Below are the code and all the weights of a small trained network. Each question names an input and a class and asks about switching units off, where a switched-off unit gives its printed mean instead of its output.

import numpy as np


def w(rows, s, z=0):
    codes = np.array(rows[::2]) - 128.0
    scale = np.full(codes.shape[1], s)
    scale[-1] = z or s
    return codes * scale


def norm(h):
    return h / np.sqrt((h * h).mean(-1, keepdims=True) + 1e-5)


def f(y):
    return np.maximum(y, 0)


def log_softmax(a):
    a = a - a.max(-1, keepdims=True)
    return a - np.log(np.exp(a).sum(-1, keepdims=True))


def net(x, mask):
    res = np.array(x, float).reshape(1, 4) / 4 @ E
    u = 0
    for l in range(4):
        y = f(norm(res) @ A[l][:, :-1].T + A[l][:, -1])
        res = res + np.where(mask[u : u + 9], y, B[l][:, -1]) @ B[l][:, :-1]
        u += 9
    return log_softmax(norm(res)[-1] @ U[:, :-1].T + U[:, -1])


A, B = {}, {}
E = w([
[150,123,114,109,209,241,137],'x0',
[242,124,145,94,180,82,124],'x1',
[96,129,30,142,215,172,135],'x2',
[74,129,5,160,40,141,136],'x3',
],0.0028)
A[0] = w([
[158,127,200,119,154,160,127,44],'L0N0',
[93,128,127,133,71,99,133,202],'L0N1',
[105,130,174,136,59,118,132,139],'L0N2',
[34,134,69,144,147,151,130,153],'L0N3',
[153,132,25,128,142,109,129,235],'L0N4',
[175,127,138,121,157,125,130,101],'L0N5',
[165,126,180,120,132,127,118,5],'L0N6',
[120,128,47,131,44,166,127,3],'L0N7',
[109,131,122,126,148,248,131,128],'L0N8',
],0.015,0.0012)
B[0] = w([
[121,146,128,132,109,128,234,216],'L0N0',
[157,164,177,225,113,103,9,221],'L0N1',
[190,143,83,7,193,144,89,224],'L0N2',
[27,70,57,137,171,192,137,255],'L0N3',
[169,99,43,120,88,27,124,228],'L0N4',
[118,188,132,115,185,215,76,188],'L0N5',
[93,174,122,184,164,159,139,193],'L0N6',
[125,177,207,166,111,160,255,253],'L0N7',
[153,48,113,189,81,199,45,248],'L0N8',
],0.014,0.0091)
A[1] = w([
[103,96,188,95,149,110,126,85],'L1N0',
[92,98,197,108,119,95,123,86],'L1N1',
[114,108,154,96,114,123,131,95],'L1N2',
[164,98,141,77,117,121,41,48],'L1N3',
[120,98,151,98,125,114,128,7],'L1N4',
[152,107,118,96,145,102,6,41],'L1N5',
[80,154,162,131,146,135,115,129],'L1N6',
[108,115,156,99,116,121,131,108],'L1N7',
[84,98,170,80,156,114,144,83],'L1N8',
],0.016,0.0014)
B[1] = w([
[108,128,125,120,113,170,168,128],'L1N0',
[174,209,98,154,109,123,113,128],'L1N1',
[148,175,91,129,108,145,132,128],'L1N2',
[169,141,140,90,136,103,43,208],'L1N3',
[167,119,122,111,96,122,160,128],'L1N4',
[186,124,123,60,137,114,3,255],'L1N5',
[151,179,100,118,137,161,134,194],'L1N6',
[137,144,127,109,128,111,133,128],'L1N7',
[105,162,111,163,177,135,87,128],'L1N8',
],0.017,0.0065)
A[2] = w([
[99,98,165,110,137,103,154,8],'L2N0',
[60,95,114,32,158,77,174,45],'L2N1',
[100,152,173,123,152,144,128,39],'L2N2',
[99,199,148,140,148,68,171,35],'L2N3',
[148,153,207,129,108,35,184,57],'L2N4',
[115,119,143,124,130,121,131,117],'L2N5',
[118,124,139,127,128,122,128,98],'L2N6',
[87,197,247,123,153,183,152,50],'L2N7',
[17,115,169,217,121,75,111,89],'L2N8',
],0.014,0.0014)
B[2] = w([
[120,172,112,140,83,148,117,128],'L2N0',
[113,91,112,4,183,71,210,136],'L2N1',
[123,157,140,91,88,210,155,166],'L2N2',
[165,90,199,161,89,163,98,170],'L2N3',
[149,151,194,183,47,17,139,140],'L2N4',
[125,138,113,139,131,122,126,128],'L2N5',
[135,115,133,131,152,120,126,128],'L2N6',
[76,225,151,101,219,75,175,253],'L2N7',
[194,74,122,114,120,181,44,172],'L2N8',
],0.016,0.0078)
A[3] = w([
[64,157,203,87,98,97,79,84],'L3N0',
[68,117,163,118,99,180,84,51],'L3N1',
[56,61,171,72,118,105,117,63],'L3N2',
[8,89,174,127,54,95,91,38],'L3N3',
[71,111,174,116,104,111,130,82],'L3N4',
[66,108,179,95,98,129,119,100],'L3N5',
[39,113,184,85,85,99,99,26],'L3N6',
[32,32,182,144,69,153,99,25],'L3N7',
[101,112,171,110,75,85,113,3],'L3N8',
],0.014,0.0016)
B[3] = w([
[125,102,37,91,131,169,165,197],'L3N0',
[156,112,44,141,177,56,193,209],'L3N1',
[131,189,85,120,48,89,208,136],'L3N2',
[200,165,162,131,126,133,174,150],'L3N3',
[116,102,153,159,82,81,104,130],'L3N4',
[194,95,116,122,150,129,119,129],'L3N5',
[106,124,149,136,173,133,141,128],'L3N6',
[143,126,105,252,104,168,161,254],'L3N7',
[159,142,192,117,104,142,104,138],'L3N8',
],0.013,0.005)
U = w([
[64,74,203,102,89,115,144,1],'0',
[111,48,64,218,106,195,143,175],'1',
[164,144,210,167,44,36,160,119],'2',
[76,82,87,63,104,47,203,85],'3',
[70,79,205,92,103,102,136,16],'4',
[184,130,117,59,133,107,8,162],'5',
[95,242,174,115,197,164,186,159],'6',
],0.011,0.0073)

Each question gives the input, the list of numbers given to net, and the class t.
The units are the neurons (one row each of A and B). Each row of codes is followed by its name. A weight is (code - 128) times the scale printed after its matrix; where a second scale follows, it is the last column's (A, B and U).
mask holds one flag per neuron, layer by layer. A switched-off neuron (its flag False) gives its mean, the last column of its row in B, instead of its output. The means were averaged over made-up inputs and are rounded, as every weight is.
A unit's drop is (log p(t) with every unit on - log p(t) with that unit switched off) / (log p(t) with every unit on - log p(t) with every unit switched off).
The circuit of an input: a set's keep is (log p(t) with only the set's units on - log p(t) with every unit switched off) / (log p(t) with every unit on - log p(t) with every unit switched off). Starting from the 12 units with the biggest drops (on a tie, the unit counted first), units are removed one at a time, each time the one whose removal leaves the highest keep (on an exact tie, the one counted first), for as long as the keep stays at least 0.8.
circuit, biggest first: the units of the circuit, biggest drop first
unit that matters most: the unit with the biggest drop
top k neurons in layer l: the k neurons of layer l with the biggest drops, biggest first
drop of u: that unit's drop, to one decimal
input [6,2,-8,8], class 2: top 2 neurons in layer 0 -> [L0N7, L0N3]
input [-8,-8,-6,7], class 6: top 3 neurons in layer 0 -> [L0N7, L0N4, L0N8]
input [3,1,-4,7], class 2: circuit, biggest first -> [L0N7, L0N4, L2N4]
input [3,-5,7,-3], class 1: top 2 neurons in layer 0 -> [L0N3, L0N2]
input [-8,8,0,7], class 2: circuit, biggest first -> [L0N8, L2N4, L0N3]
input [2,-6,0,-2], class 1: circuit, biggest first -> [L0N3]
input [5,-2,5,-8], class 1: top 2 neurons in layer 0 -> [L0N8, L0N7]
input [-3,5,4,6], class 2: top 3 neurons in layer 0 -> [L0N7, L0N8, L0N4]
input [7,0,-4,0], class 1: top 3 neurons in layer 0 -> [L0N8, L0N7, L0N0]
input [-7,1,7,1], class 1: top 3 neurons in layer 0 -> [L0N3, L0N2, L0N1]
input [3,-3,-3,1], class 1: top 3 neurons in layer 0 -> [L0N8, L0N7, L0N4]
input [-3,1,-6,7], class 2: top 3 neurons in layer 0 -> [L0N7, L0N3, L0N8]
input [-7,1,8,-3], class 3: top 3 neurons in layer 0 -> [L0N1, L0N8, L0N2]
input [0,6,4,5], class 3: unit that matters most -> L0N4
input [8,3,-7,4], class 6: top 3 neurons in layer 0 -> [L0N4, L0N3, L0N5]
input [-6,2,8,-2], class 3: top 4 neurons in layer 0 -> [L0N1, L0N8, L0N2, L0N3]
input [-6,-4,1,7], class 6: top 4 neurons in layer 0 -> [L0N7, L0N8, L0N3, L0N2]
input [5,-2,6,-3], class 1: top 3 neurons in layer 0 -> [L0N2, L0N3, L0N1]
input [8,-8,-6,-6], class 1: top 2 neurons in layer 0 -> [L0N8, L0N7]
input [-4,-6,0,8], class 6: circuit, biggest first -> [L0N7]
input [-4,2,2,7], class 2: drop of L0N4 -> 0.5
input [4,3,-6,8], class 2: drop of L0N7 -> 0.9
input [-6,5,8,-7], class 6: drop of L0N5 -> 1.2
input [-5,7,3,5], class 2: drop of L1N4 -> 0.0
